Each row has a name. Each piece below is followed by the name of the row it came from, unless a question asks for something else. Each question is about the rows just above it.

Columns, left to right: G C S N Z
[ 3.73 -6.68  8.82  4.53  2.38] : Kefi
[-1.09  7.96  3.20  2.49  4.27] : Zugab
[-3.10 -3.59  2.14  4.53  2.39] : Posis
[ 0.99 -4.98  0.43 -3.23 -5.52] : lavin
[ 2.82 -3.59  2.14 -0.32  2.81] : Bazo
The rest of the row after [ 2.82 -3.59]:
[ 2.14 -0.32  2.81]
[ 4.27  2.39 -5.52] is in which column, read top down?
Z
After [8.82 4.53], its row goes on with
[2.38]
Bazo without one entry, shuffled: [-3.59  2.81  2.14 -0.32]. Gone:
[2.82]
The row with [ 2.82 -3.59  2.14 -0.32  2.81] is
Bazo
[ 2.14 -0.32  2.81] is in which row?
Bazo

Columns, left to right: B Y D L
[ 5.30 -1.78  1.18 -4.23] = Gine
[-0.99  3.35 -0.39  3.36] = bife
[-1.11  3.56 -0.88 -6.26] = mimun
[-3.67  0.91 -5.07  2.02] = bonap
[ 5.30 -1.79 -2.07  5.13] = Big
[0.31 0.39 0.79 0.38] = pofa
[ 5.30 -2.07 -1.79 -2.13] = tanu
Go on from [ 5.30 -1.79] to the end of its row.
[-2.07  5.13]
Which column holds this, read top down? [ 0.79 -1.79]
D
The rest of the row after [-3.67  0.91]:
[-5.07  2.02]
which: [-0.39  3.36]
bife
Which entry of bife is missing from [-0.39 -0.99  3.36]?
[3.35]
pofa without one entry, shuffled: [0.79 0.31 0.39]. Gone:
[0.38]
[-1.79 -2.07  5.30] is which row, read backwards?
tanu

Columns, left to right: J Q F V R
[5.48 5.90 4.07 3.46 6.90] = kati
[3.28 4.00 4.90 6.18 6.17] = fet
[5.48 5.90 5.49 7.64 4.06] = Gilol
Which column holds [5.48 3.28] top down?
J
Gilol without one entry, shuffled: [5.49 7.64 4.06 5.90]. Gone:
[5.48]
Shuffled fet with one entry gone: [4.90 6.18 4.00 3.28], missing
[6.17]
Which row holds [5.49 5.90 5.48] read backwards?
Gilol

Columns, left to right: U H E A
[ 2.27  4.81 -1.86  1.25] = nekil
[-0.35 -2.82 -3.94 -1.35] = bon
[2.74 2.90 5.85 2.89] = navaz
[ 8.56 -4.53  8.57 -1.24] = sibiv
Which column holds [ 1.25 -1.35] top down?
A
Shuffled navaz with one entry gone: [2.74 5.85 2.90], missing
[2.89]
Which column holds this, read top down? [ 2.90 -4.53]
H
Which column holds [-1.86 -3.94] top down?
E
Which column holds [ 2.27 -0.35] top down?
U
Where do [-0.35 -2.82] appear?
bon
Which entry of sibiv is missing from [-1.24 -4.53  8.56]?
[8.57]

Columns, left to right: Verun lizif Kabi Mav Potel kun Dal fimu Fas
[ 3.11 -6.54 -0.86 -1.29  7.89 -3.57 -3.33 -6.08 -5.31] -> foz
[ 2.61  5.06 -6.22 -5.45 -1.76 -3.76 -1.21  1.95 -1.24] -> lak
[-5.03 -2.43 -6.66 -8.11 -6.15 -7.14 -3.72 -4.73  7.09] -> pirol
[-5.46 -8.56 -2.27  1.80 -3.73 -3.77 -3.81 -1.63  8.39] -> tope
[-3.10  3.29  4.85 -4.62  2.98  6.16  3.46  3.68  5.95] -> Vugog
[ 0.08 -7.82  2.45  2.01 -1.36  0.91 -1.46 -6.88 -1.01] -> Zan
[-5.76  6.98  6.49  5.81  7.16  1.66 -0.16 -3.89 -1.79] -> godob
[ 8.10 -8.03 -2.46 -7.41  5.19 -6.89 -3.96  6.46  1.20] -> lam
[-1.30  4.92 -4.37  4.92  6.19 -3.81  2.35 -0.90  3.84] -> galeg
Where do [-2.27  1.80] appear?
tope
Which column holds this, read top down? [ 5.06 -2.43]
lizif

Columns, left to right: K T X P W
[-5.86 -2.92  3.63  3.29 -5.16]  Fugun
[-3.90 -0.63 -0.64 -7.11  9.48]  gubu
[-3.90 -1.47 -0.64 -7.11  9.49]  lek
[-1.13 -0.29  0.27 -1.24  1.60]  Nobub
After [-5.86 -2.92], its row goes on with
[ 3.63  3.29 -5.16]
Which column holds this, read top down? [-3.90 -1.13]
K
Which row holds this, read backwards? [-7.11 -0.64 -0.63 -3.90]
gubu
Shuffled gubu with one entry gone: [-3.90  9.48 -0.63 -7.11], missing
[-0.64]
[ 3.63 -0.64 -0.64] is in which column, read top down?
X

Columns, left to right: ponir Der Zabu dufi Netap vagan gifo
[-0.51  0.25 -1.18  0.85 -0.56  2.25  0.52] = mig
[-0.92 -2.02  1.78 -2.28 -0.70  5.42  0.52] = lon
[-0.51  0.79  0.03  1.27 -1.16  2.25  0.52] = Bimi
[ 1.11 -0.44 -2.21  0.85 -0.56  0.25  0.52] = nira
[-0.51  1.56  0.03  4.18 -0.57  0.63  0.52] = gup
[-0.51 -0.44  0.03  0.85 -1.38  2.25  1.20] = dor
[ 0.60 -0.44  0.03  0.85 -1.38  2.25  1.20] = depe
[-2.90 -2.02  2.87 -2.91 -0.56  7.73  0.52] = Pev
[-0.88 -2.02  2.87 -2.91 -0.56  7.73  0.40] = kisi
[-0.44  0.04  0.85  1.27 -1.16  2.25  1.01] = Nasoz
Which column holds [0.52 1.20 1.20 0.52 0.40 1.01] top down?
gifo
Shuffled lon with one entry gone: [ 0.52  1.78 -0.92 -0.70 -2.28 -2.02], missing
[5.42]
The row with [-0.88 -2.02  2.87 -2.91 -0.56  7.73  0.40] is
kisi
Where do [-0.51 -0.44  0.03  0.85 -1.38  2.25  1.20] appear?
dor
Pev without one entry, shuffled: [-2.90  2.87  0.52 -0.56 -2.02  7.73]. Gone:
[-2.91]

Columns, left to right: sola tugag Lib buvoz vezu Dok Nugok
[-1.29 -0.25 -5.50  5.74  0.92  5.18 -6.50] : bitob
[-0.78 -4.37  9.05  2.17  7.83 -3.20  5.53] : felet
[-7.50 -2.46  2.42 -3.40 -0.33 -6.92  2.49] : mok
[5.74 2.17] is in which column, read top down?
buvoz
[5.53 2.49] is in which column, read top down?
Nugok
Which column holds this, read top down? [-0.78 -7.50]
sola

